Below are the code and all the weights of a small trained network. Each question names an input and a target symbol and asks about switching units off, where a switched-off unit gives its printed mean instead of its output.

import numpy as np


def w(rows, s, z=0):
    codes = np.array(rows[::2]) - 128.0
    scale = np.full(codes.shape[1], s)
    scale[-1] = z or s
    return codes * scale


def norm(h):
    return h / np.sqrt((h * h).mean(-1, keepdims=True) + 1e-5)


def f(y):
    return y / 2 * (1 + np.tanh(0.7978845608 * (y + 0.044715 * y**3)))


def softmax(a):
    e = np.exp(a - a.max(-1, keepdims=True))
    return e / e.sum(-1, keepdims=True)


def log_softmax(a):
    a = a - a.max(-1, keepdims=True)
    return a - np.log(np.exp(a).sum(-1, keepdims=True))


def net(x, mask):
    ids = ['γεπστω'.index(c) for c in x.split()]
    T = len(ids)
    res = E[ids] + P[:T]
    u = 0
    for l in range(2):
        q, k, v = (norm(res) @ M[l].T for M in (Q, K, V))
        z = softmax(np.where(np.tri(T) > 0, q @ k.T / 3**0.5, -1e9)) @ v
        res = res + np.where(mask[u], z, O[l][:, -1]) @ O[l][:, :-1]
        u += 1
        y = f(norm(res) @ A[l][:, :-1].T + A[l][:, -1])
        res = res + np.where(mask[u : u + 4], y, B[l][:, -1]) @ B[l][:, :-1]
        u += 4
    return log_softmax(norm(res)[-1] @ U[:, :-1].T + U[:, -1])


Q, K, V, O, A, B = {}, {}, {}, {}, {}, {}
E = w([
[123,146,101,192,98,106],'γ',
[72,144,152,139,88,180],'ε',
[142,127,126,253,150,176],'π',
[150,28,95,126,162,156],'σ',
[157,143,201,125,109,166],'τ',
[63,102,179,152,138,119],'ω',
],0.018)
P = w([
[183,201,154,8,184,218],'0',
[104,99,106,182,195,167],'1',
[111,113,156,218,181,94],'2',
[107,109,153,211,167,118],'3',
[106,103,154,224,165,129],'4',
[78,89,82,173,177,232],'5',
[89,98,117,177,178,203],'6',
[100,116,176,203,169,122],'7',
[105,116,177,236,152,107],'8',
[85,104,130,185,163,195],'9',
[81,117,86,147,163,254],'10',
[95,124,170,193,157,151],'11',
[118,167,227,201,158,88],'12',
],0.0054)
Q[0] = w([
[31,113,155,201,72,207],'L0H0',
[125,194,68,84,158,118],'L0H0',
[98,140,254,152,175,152],'L0H0',
],0.0084)
K[0] = w([
[60,153,120,75,183,131],'L0H0',
[75,5,170,179,131,177],'L0H0',
[102,254,146,29,32,119],'L0H0',
],0.0061)
V[0] = w([
[149,62,105,169,93,119],'L0H0',
[132,121,154,254,207,176],'L0H0',
[110,76,170,40,197,42],'L0H0',
],0.0058)
O[0] = w([
[108,61,163,100,134,71,128],'L0H0',
[254,174,63,74,227,108,255],'L0H0',
[127,97,212,186,116,75,10],'L0H0',
],0.0071,0.0058)
A[0] = w([
[253,88,150,78,5,137,149],'L0N0',
[163,60,70,85,121,196,252],'L0N1',
[166,239,119,116,131,140,254],'L0N2',
[14,71,130,97,135,96,204],'L0N3',
],0.006,0.0021)
B[0] = w([
[70,165,170,69,227,116,128],'L0N0',
[157,134,218,152,105,2,253],'L0N1',
[82,69,66,158,57,57,221],'L0N2',
[190,73,98,121,70,30,135],'L0N3',
],0.0098,0.0049)
Q[1] = w([
[140,188,183,76,64,149],'L1H0',
[2,70,171,79,74,134],'L1H0',
[84,92,69,172,44,191],'L1H0',
],0.0075)
K[1] = w([
[18,3,216,161,105,149],'L1H0',
[76,231,61,100,104,220],'L1H0',
[77,142,35,191,117,142],'L1H0',
],0.0069)
V[1] = w([
[75,152,209,226,241,151],'L1H0',
[75,140,138,187,171,254],'L1H0',
[217,206,2,17,177,80],'L1H0',
],0.006)
O[1] = w([
[107,51,131,74,226,163,143],'L1H0',
[54,192,254,188,114,166,3],'L1H0',
[167,174,159,188,139,227,201],'L1H0',
],0.0058,0.0027)
A[1] = w([
[20,154,168,125,2,125,113],'L1N0',
[175,136,138,149,187,253,40],'L1N1',
[220,148,37,207,81,110,136],'L1N2',
[97,125,251,179,131,90,255],'L1N3',
],0.0089,0.0014)
B[1] = w([
[230,2,158,202,30,120,199],'L1N0',
[81,119,110,198,139,172,150],'L1N1',
[86,159,131,88,91,130,254],'L1N2',
[87,204,139,115,107,141,155],'L1N3',
],0.0096,0.0093)
U = w([
[122,199,52,53,83,106,194],'γ',
[193,85,167,164,33,147,2],'ε',
[127,140,94,184,183,248,120],'π',
[203,93,107,76,199,77,212],'σ',
[82,157,220,112,115,137,130],'τ',
[39,133,186,70,205,120,58],'ω',
],0.011,0.0026)

Each question gives the input, a string of symbols that net reads in full, and the target symbol t.
The units are the heads (3 rows each of Q, K, V and O) and the neurons (one row each of A and B). Each row of codes is followed by its name. A weight is (code - 128) times the scale printed after its matrix; where a second scale follows, it is the last column's (O, A, B and U).
mask holds one flag per unit, layer by layer, with each layer's heads first. A switched-off unit (its flag False) gives its mean, the last column of its rows in O or B, instead of its output. The means were averaged over made-up inputs and are rounded, as every weight is.
A unit's drop is (log p(t) with every unit on - log p(t) with that unit switched off) / (log p(t) with every unit on - log p(t) with every unit switched off).
The circuit of an input: a set's keep is (log p(t) with only the set's units on - log p(t) with every unit switched off) / (log p(t) with every unit on - log p(t) with every unit switched off). Starting from all 10 units, units are removed one at a time, each time the one whose removal leaves the highest keep (on an exact tie, the one counted first), for as long as the keep stays at least 0.8.
circuit, biggest first: the units of the circuit, biggest drop first
unit that matters most: the unit with the biggest drop
top k neurons: the k neurons with the biggest drops, biggest first
top k neurons in layer l: the k neurons of layer l with the biggest drops, biggest first
drop of u: that unit's drop, to one decimal
input π π γ σ ε τ, target π: top 3 neurons => [L0N3 L1N1 L0N0]
input γ ω ε ε γ σ γ γ ε σ σ γ π, target π: circuit, biggest first => [L0N1 L1N0]
input ω γ π γ γ σ γ ω, target ω: top 3 neurons in layer 1 => [L1N0 L1N3 L1N2]
input γ γ σ ε ω τ σ γ σ τ, target γ: top 2 neurons in layer 0 => [L0N2 L0N1]
input τ σ τ τ, target τ: circuit, biggest first => [L0N0 L1N3]
input σ γ σ γ γ ε π ω τ τ, target σ: circuit, biggest first => [L0N0 L1H0 L1N2]
input ε ω ε ε σ ω τ γ τ γ τ σ π, target π: unit that matters most => L0N1
input ω τ γ γ γ τ, target ω: circuit, biggest first => [L0H0 L1H0 L1N0]
input π π σ ε ω ω σ γ σ τ, target π: circuit, biggest first => [L0H0 L1N1 L1N0]
input τ σ σ γ τ ω τ, target τ: circuit, biggest first => [L0H0 L0N0 L1N3]
input π γ π ε τ γ τ τ ω, target π: top 2 neurons => [L0N1 L0N0]
input ω σ σ γ ε τ ε τ π ω ω, target ω: top 2 neurons => [L1N0 L0N1]
input σ ε τ ε τ σ ε π σ γ ω, target σ: circuit, biggest first => [L0N2 L0N3 L1N2 L1N0]
input π ω γ ε σ π σ γ, target γ: top 2 neurons => [L1N2 L1N0]
input σ γ γ σ ω, target σ: top neuron in layer 0 => [L0N3]
input γ γ σ ε τ γ ε ε ω, target γ: top 2 neurons => [L0N3 L1N0]
input γ π σ σ ω γ γ ω γ σ σ ω τ, target γ: top 3 neurons => [L0N2 L1N0 L0N3]
input π τ τ γ γ ω τ π ω, target π: top 2 neurons => [L0N1 L1N1]
input γ γ ε ε τ ω π ω ε γ γ ε ω, target γ: drop of L0N3 => 1.1
input σ σ ω ω ω τ, target σ: unit that matters most => L1H0
input ω σ π ω σ γ τ, target ω: drop of L1H0 => 0.4
input γ π γ, target γ: drop of L0N2 => 0.2
